Moves between points:
j992 ^ j587
j992 & j976
j992 $ j67
j992 + j769
j992 ~ j435
j992 @ j469
j554 ^ j308
j554 & j96
j554 $ j120
j554 + j145
j554 ~ j333
j554 @ j115
j519 ^ j549
j519 & j823
j519 $ j651
j519 + j845
j519 ~ j745
j519 @ j796
j304 ^ j288
j304 & j601
j304 $ j229
j304 + j587
j304 ~ j67
j304 @ j976
j435 ^ j976
j435 & j269
j435 $ j811
j435 + j469
j435 ~ j552
j435 @ j62
j412 ^ j651
j412 & j342
j412 $ j134
j412 + j745
j412 ~ j139
j412 @ j388
j154 ^ j613
j154 & j288
j154 $ j317
j154 + j100
j154 ~ j304
j154 @ j587
j388 ^ j412
j388 & j139
j388 $ j613
j388 + j774
j388 ~ j100
j388 @ j140
j246 ^ j469
j246 & j62
j246 $ j552
j246 + j308
j246 ~ j120
j246 @ j96
j115 ^ j554
j115 & j333
j115 $ j678
j115 + j444
j115 ~ j657
j115 @ j549
j538 ^ j229
j538 & j932
j538 $ j469
j538 + j67
j538 ~ j308
j538 @ j811
j946 ^ j835
j946 & j637
j946 $ j140
j946 + j613
j946 ~ j317
j946 @ j288
j678 ^ j120
j678 & j396
j678 $ j662
j678 + j333
j678 ~ j762
j678 @ j981
j308 ^ j932
j308 & j246
j308 $ j62
j308 + j811
j308 ~ j96
j308 @ j554
j845 ^ j662
j845 & j519
j845 $ j823
j845 + j762
j845 ~ j796
j845 @ j560
j932 ^ j769
j932 & j469
j932 $ j435
j932 + j538
j932 ~ j246
j932 @ j308
j444 ^ j145
j444 & j115
j444 $ j333
j444 + j970
j444 ~ j549
j444 @ j662
j762 ^ j396
j762 & j845
j762 $ j519
j762 + j981
j762 ~ j560
j762 @ j846
j651 ^ j981
j651 & j846
j651 $ j560
j651 + j823
j651 ~ j342
j651 @ j412
j796 ^ j519
j796 & j745
j796 $ j412
j796 + j560
j796 ~ j774
j796 @ j835
j587 ^ j154
j587 & j304
j587 $ j601
j587 + j242
j587 ~ j976
j587 @ j992
j134 ^ j560
j134 & j835
j134 $ j774
j134 + j342
j134 ~ j946
j134 @ j613
j62 ^ j435
j62 & j552
j62 $ j145
j62 + j246
j62 ~ j970
j62 @ j120
j637 ^ j774
j637 & j140
j637 $ j100
j637 + j946
j637 ~ j776
j637 @ j317
j139 ^ j342
j139 & j613
j139 $ j946
j139 + j388
j139 ~ j154
j139 @ j100
j552 ^ j269
j552 & j145
j552 $ j554
j552 + j62
j552 ~ j444
j552 @ j970
j140 ^ j388
j140 & j100
j140 $ j154
j140 + j637
j140 ~ j242
j140 @ j776
j342 ^ j846
j342 & j134
j342 $ j835
j342 + j412
j342 ~ j613
j342 @ j139
j100 ^ j139
j100 & j154
j100 $ j288
j100 + j140
j100 ~ j587
j100 @ j242
j229 ^ j776
j229 & j769
j229 $ j992
j229 + j601
j229 ~ j932
j229 @ j538
j120 ^ j62
j120 & j970
j120 $ j444
j120 + j96
j120 ~ j396
j120 @ j678
j269 ^ j67
j269 & j811
j269 $ j308
j269 + j435
j269 ~ j145
j269 @ j552
j549 ^ j115
j549 & j657
j549 $ j981
j549 + j662
j549 ~ j823
j549 @ j519
j811 ^ j538
j811 & j308
j811 $ j246
j811 + j269
j811 ~ j554
j811 @ j145
j776 ^ j140
j776 & j242
j776 $ j587
j776 + j317
j776 ~ j769
j776 @ j229
j288 ^ j946
j288 & j317
j288 $ j776
j288 + j154
j288 ~ j601
j288 @ j304
j835 ^ j796
j835 & j774
j835 $ j388
j835 + j134
j835 ~ j637
j835 @ j946
j976 ^ j304
j976 & j67
j976 $ j538
j976 + j992
j976 ~ j269
j976 @ j435
j601 ^ j317
j601 & j229
j601 $ j769
j601 + j304
j601 ~ j538
j601 @ j67
j657 ^ j333
j657 & j981
j657 $ j762
j657 + j549
j657 ~ j651
j657 @ j823
j67 ^ j601
j67 & j538
j67 $ j932
j67 + j976
j67 ~ j811
j67 @ j269
j970 ^ j552
j970 & j444
j970 $ j115
j970 + j120
j970 ~ j662
j970 @ j396
j846 ^ j762
j846 & j560
j846 $ j796
j846 + j651
j846 ~ j134
j846 @ j342
j745 ^ j823
j745 & j412
j745 $ j342
j745 + j796
j745 ~ j388
j745 @ j774
j317 ^ j637
j317 & j776
j317 $ j242
j317 + j288
j317 ~ j229
j317 @ j601
j396 ^ j970
j396 & j662
j396 $ j549
j396 + j678
j396 ~ j845
j396 @ j762
j981 ^ j678
j981 & j762
j981 $ j845
j981 + j657
j981 ~ j846
j981 @ j651
j145 ^ j811
j145 & j554
j145 $ j96
j145 + j552
j145 ~ j115
j145 @ j444
j823 ^ j657
j823 & j651
j823 $ j846
j823 + j519
j823 ~ j412
j823 @ j745
j333 ^ j96
j333 & j678
j333 $ j396
j333 + j115
j333 ~ j981
j333 @ j657
j769 ^ j242
j769 & j992
j769 $ j976
j769 + j229
j769 ~ j469
j769 @ j932
j560 ^ j845
j560 & j796
j560 $ j745
j560 + j846
j560 ~ j835
j560 @ j134
j96 ^ j246
j96 & j120
j96 $ j970
j96 + j554
j96 ~ j678
j96 @ j333
j774 ^ j745
j774 & j388
j774 $ j139
j774 + j835
j774 ~ j140
j774 @ j637
j613 ^ j134
j613 & j946
j613 $ j637
j613 + j139
j613 ~ j288
j613 @ j154
j242 ^ j100
j242 & j587
j242 $ j304
j242 + j776
j242 ~ j992
j242 @ j769
j662 ^ j444
j662 & j549
j662 $ j657
j662 + j396
j662 ~ j519
j662 @ j845
j469 ^ j992
j469 & j435
j469 $ j269
j469 + j932
j469 ~ j62
j469 @ j246

In the rows, 138 means zero.

The rows follow the links: the fewer symbols apart two points are, the more alike their rows tend to be.

Each row is also shifted at random along 4 hidden directions that mean nothing.

Each row, then its point:
173,85,166,171,161,134,154,152,155,123,163,116,140,140,128,166,146,129,139,114,167,135,142,150,157,125,153,128,162,117
point: j823
200,180,87,99,132,116,108,123,137,149,98,129,134,141,128,127,136,130,102,137,122,131,143,137,133,141,117,143,86,169
point: j435
129,85,176,171,153,170,140,139,151,114,156,115,141,171,137,158,156,133,138,117,159,77,153,99,135,121,143,82,150,120
point: j845
108,186,103,111,118,123,144,122,124,160,128,156,161,124,149,226,145,141,138,155,107,192,124,173,131,81,123,181,126,161
point: j992
77,169,101,103,130,152,107,64,144,134,103,127,131,179,134,150,109,123,113,135,113,138,110,81,102,148,109,154,84,153
point: j308
145,100,173,173,149,149,167,142,141,129,170,140,143,131,139,170,131,146,164,132,160,173,123,154,151,126,152,150,187,111
point: j745
169,176,145,123,107,178,141,129,118,153,138,175,142,141,173,141,145,155,167,169,105,127,132,114,102,133,131,131,150,147
point: j288
194,149,155,148,119,161,164,125,126,150,162,166,164,135,159,225,138,149,173,157,120,188,109,148,124,86,140,167,167,133
point: j946
141,94,147,159,168,107,140,120,159,124,146,104,127,140,103,129,101,121,123,108,167,181,111,151,165,166,146,166,144,111
point: j657
104,101,181,169,138,182,159,100,149,123,176,139,156,170,143,225,129,139,171,132,141,159,106,105,119,100,144,136,175,107
point: j796
131,181,134,122,107,157,143,142,112,155,136,177,136,124,162,107,134,155,162,170,107,147,128,134,117,155,133,155,146,147
point: j776
185,129,109,127,164,95,110,137,156,126,111,101,119,140,100,96,123,120,96,107,159,131,148,146,164,164,131,137,100,145
point: j120
177,189,89,99,126,111,121,113,132,154,104,139,139,127,128,149,120,132,119,147,115,179,121,157,134,133,120,183,101,162
point: j538
134,126,171,159,134,135,169,191,125,145,169,163,134,99,154,107,142,156,177,153,148,164,145,183,160,154,164,149,190,123
point: j388
122,90,173,169,152,145,149,138,153,122,156,128,121,145,128,86,105,136,153,126,166,138,125,117,148,184,152,136,170,104
point: j651
98,166,99,107,144,108,130,133,137,147,119,131,159,130,130,226,159,124,110,129,124,164,147,177,145,73,122,158,105,161
point: j269
191,193,116,105,111,154,118,155,116,151,117,164,131,126,165,91,159,150,136,165,107,86,166,119,115,150,128,107,117,169
point: j229
149,137,166,154,126,143,164,176,126,149,161,167,141,104,156,115,146,156,175,158,141,164,141,168,143,147,156,147,184,129
point: j613
139,89,166,167,157,143,146,138,155,120,156,118,134,157,123,147,135,135,141,116,168,130,135,131,151,136,146,123,160,111
point: j519
225,99,138,147,168,129,119,125,156,113,128,98,122,164,110,109,122,117,106,103,165,105,145,111,149,160,136,118,115,127
point: j662
157,90,156,163,166,129,142,121,162,122,151,110,129,153,114,135,116,126,131,111,166,150,121,131,156,154,142,141,146,112
point: j762
-11,94,155,159,161,140,138,138,155,118,151,111,146,153,122,174,149,131,126,111,165,113,152,136,155,115,142,113,138,122
point: j678
81,108,136,142,159,115,121,129,158,123,123,103,116,148,108,70,111,121,104,111,159,125,138,123,151,191,139,131,120,125
point: j115
88,100,143,154,160,127,132,95,161,122,136,104,132,165,108,158,102,118,117,107,158,166,103,124,145,147,139,162,129,115
point: j396

The symbols that take the first to the second take the third to the fourth, perhaps in another order. What is the fourth?
Answers are names.
110,174,143,128,102,165,149,133,119,155,144,178,147,128,167,164,140,155,172,168,105,163,119,135,111,122,138,160,154,145
to 97,144,166,151,119,163,162,176,117,148,162,177,147,113,169,132,161,162,183,166,128,135,143,154,135,129,153,126,180,133
as 108,149,105,117,144,131,115,116,144,134,116,119,150,158,124,205,155,121,102,121,130,118,144,131,132,88,121,129,92,160
to j435

117,124,109,129,164,89,120,121,154,134,117,102,125,141,99,117,113,117,98,110,156,165,127,159,163,163,131,166,109,139
to 98,179,100,103,118,152,106,85,136,141,101,137,133,166,141,137,119,127,120,143,104,124,120,93,99,151,114,144,89,162
as 187,128,108,122,165,96,116,148,150,134,112,99,131,137,105,122,141,113,89,111,157,123,156,158,166,142,129,130,100,150
to j469

150,160,163,140,106,189,153,126,121,150,156,173,149,145,178,171,150,159,175,171,108,125,131,107,98,109,138,122,159,139
to 126,188,128,115,107,154,135,140,117,157,125,175,132,125,160,95,126,153,156,169,104,140,127,123,110,165,132,148,134,151
as 123,192,108,101,110,156,120,107,126,151,115,155,142,152,155,151,136,139,131,161,98,133,129,105,101,128,116,142,103,162
to j811

112,187,106,104,114,134,122,141,125,152,113,152,136,126,146,124,148,143,124,154,113,131,145,136,126,139,124,137,112,164
to 84,143,116,120,146,131,108,129,142,129,110,118,134,156,129,127,146,122,102,123,137,96,155,117,137,138,125,112,94,151
as 153,140,164,153,115,182,155,97,132,140,161,163,142,156,160,169,114,150,179,159,117,174,95,105,106,136,140,159,168,120
to j242

80,90,183,177,144,167,160,136,146,127,175,136,141,147,142,170,135,145,166,134,156,136,130,125,140,125,152,125,181,107
to 130,123,178,164,122,168,158,181,124,141,166,169,130,124,164,90,158,159,178,159,139,102,156,131,134,157,156,103,182,124
as 192,114,118,135,170,100,120,148,159,126,120,99,129,137,103,121,145,119,94,104,167,119,162,154,171,140,134,125,105,142
to j981

111,101,139,150,163,112,126,162,158,124,134,102,133,136,114,114,151,125,108,107,171,102,164,148,170,141,144,110,127,138
to 66,97,139,157,171,96,147,129,164,128,148,105,140,132,96,169,119,118,123,105,174,196,117,180,181,132,143,174,145,115
as 103,108,173,169,139,134,173,126,142,136,168,152,134,121,133,137,101,148,175,142,150,221,95,161,149,160,153,193,194,103
to j835

106,92,188,178,151,156,160,168,147,122,173,141,142,134,145,145,155,148,160,128,163,114,151,143,153,129,161,105,177,110
to 164,100,178,170,144,148,158,172,138,127,165,147,125,127,145,82,138,152,166,139,161,118,144,138,148,172,158,121,181,115
as 147,185,120,110,110,146,148,129,122,159,136,166,163,129,162,227,157,147,152,166,105,163,130,153,114,79,127,155,131,158
to j769

252,97,161,165,153,133,158,128,152,126,162,126,149,142,123,198,129,134,143,119,164,176,118,155,152,111,150,157,163,112
to 51,94,186,177,144,153,177,144,144,131,185,144,151,135,145,194,136,147,176,135,151,178,119,154,145,107,157,153,197,108
as 124,90,156,164,160,136,142,101,162,117,155,110,142,163,112,186,113,125,134,108,165,171,108,129,148,125,140,155,145,112
to j845

121,90,182,177,151,154,161,150,146,127,176,132,150,142,138,182,145,144,160,129,160,140,135,144,148,113,153,126,174,114
to 240,94,145,163,164,110,153,109,165,126,153,107,142,140,106,183,105,121,132,109,167,206,104,163,169,129,141,183,151,110
as 126,165,101,105,132,126,110,125,138,139,105,130,132,149,133,115,143,127,106,132,126,103,154,120,128,142,119,124,89,164
to j932

197,93,172,164,145,183,135,100,155,110,155,120,139,188,136,181,135,131,142,123,148,94,125,72,113,120,136,99,144,118
to 233,137,168,152,113,184,141,155,125,134,149,162,128,147,169,77,144,158,169,158,125,83,149,90,109,168,146,95,161,134
as 143,120,176,163,135,145,172,184,129,140,168,162,139,107,153,115,154,156,175,149,152,143,151,167,153,139,159,131,191,120
to j242

112,93,160,158,155,162,127,125,158,111,140,106,138,176,129,154,152,125,122,109,157,69,153,93,129,121,134,84,122,126
to 37,81,172,170,161,147,143,161,155,114,157,116,129,153,124,110,146,131,133,118,169,85,160,121,153,144,150,90,154,119
as 140,110,178,167,138,147,168,158,134,137,168,156,137,119,147,123,133,150,176,146,152,159,131,152,149,149,156,146,187,113
to j774

134,145,106,113,150,104,114,143,144,133,108,112,132,139,113,119,145,122,95,122,141,118,153,147,154,146,128,133,93,154
to 129,131,118,125,147,146,103,91,153,120,111,108,133,185,122,146,126,119,101,116,137,94,138,84,117,138,120,110,87,147
as 101,164,150,140,110,164,161,142,117,154,162,176,159,126,172,200,153,158,179,170,111,169,128,152,120,97,141,157,168,141
to j776

217,103,166,171,160,93,175,205,139,139,170,137,139,80,123,126,150,142,152,134,176,193,150,231,198,139,168,163,194,117
to 154,141,159,150,126,142,171,127,130,150,169,164,160,122,152,218,131,153,179,157,130,222,103,174,141,95,145,187,183,124
as 86,181,102,110,126,125,120,126,129,149,116,146,136,131,140,137,133,138,125,151,116,150,136,146,128,134,125,153,106,159
to j62

114,178,129,124,112,142,141,158,116,159,135,176,138,117,162,103,142,158,160,171,114,144,141,148,122,149,139,145,151,152
to 197,190,127,113,105,169,123,131,118,155,123,171,141,141,169,126,147,152,151,168,100,111,140,109,103,139,123,123,124,160
as 148,95,150,154,160,134,136,120,162,116,141,102,135,162,113,143,123,126,121,109,165,128,130,121,148,149,140,126,130,119
to j657

119,153,91,114,158,77,121,139,146,145,109,113,125,116,105,96,115,121,100,123,149,179,138,183,170,170,133,176,105,150
to 150,157,113,109,137,144,112,158,135,135,115,123,160,155,145,208,204,126,100,128,131,45,192,129,130,59,123,69,86,174
as 190,195,112,105,103,175,119,90,122,152,112,165,142,160,163,151,127,140,147,164,87,125,119,83,84,136,115,138,110,160
to j587

174,167,138,133,111,151,152,136,122,151,144,174,144,127,160,149,129,150,172,164,110,176,120,145,122,139,138,167,157,145
to 202,158,147,139,114,151,154,112,129,150,153,166,143,132,153,156,110,151,168,163,113,201,100,138,120,139,136,184,162,127
as 42,178,96,108,129,106,127,125,130,154,113,141,128,116,127,105,110,136,121,144,122,189,117,162,146,167,131,185,116,152
to j67

186,146,163,145,119,164,145,185,120,140,148,174,120,115,168,32,147,164,169,166,135,87,165,124,129,191,153,104,166,134
to 91,195,128,109,93,198,120,80,119,146,122,170,145,179,172,166,125,153,155,171,82,118,111,63,68,132,114,135,114,152
as 132,123,116,131,160,113,114,97,158,123,114,98,121,161,100,125,107,119,98,107,150,146,121,123,148,161,126,150,105,132
to j845

74,84,175,172,153,157,148,129,151,117,155,118,129,160,128,121,121,137,145,122,162,117,129,108,145,157,152,114,160,107
to 149,87,171,174,157,151,152,138,154,121,162,120,145,156,131,179,144,132,142,118,161,129,136,129,146,113,150,119,161,113
as 149,168,146,134,106,174,148,98,124,152,150,173,142,145,163,166,109,155,175,168,103,186,94,111,102,139,135,175,157,130
to j288

98,151,105,116,145,106,116,150,138,139,109,124,131,126,126,109,148,129,103,125,139,117,159,157,152,150,130,136,102,159
to 138,108,135,146,165,122,120,127,156,118,126,101,131,157,112,130,130,116,106,105,163,115,148,124,151,147,134,122,116,133
as 142,99,172,167,141,179,146,74,153,123,160,128,138,184,133,182,103,132,157,124,138,158,91,86,110,137,135,148,158,104
to j139

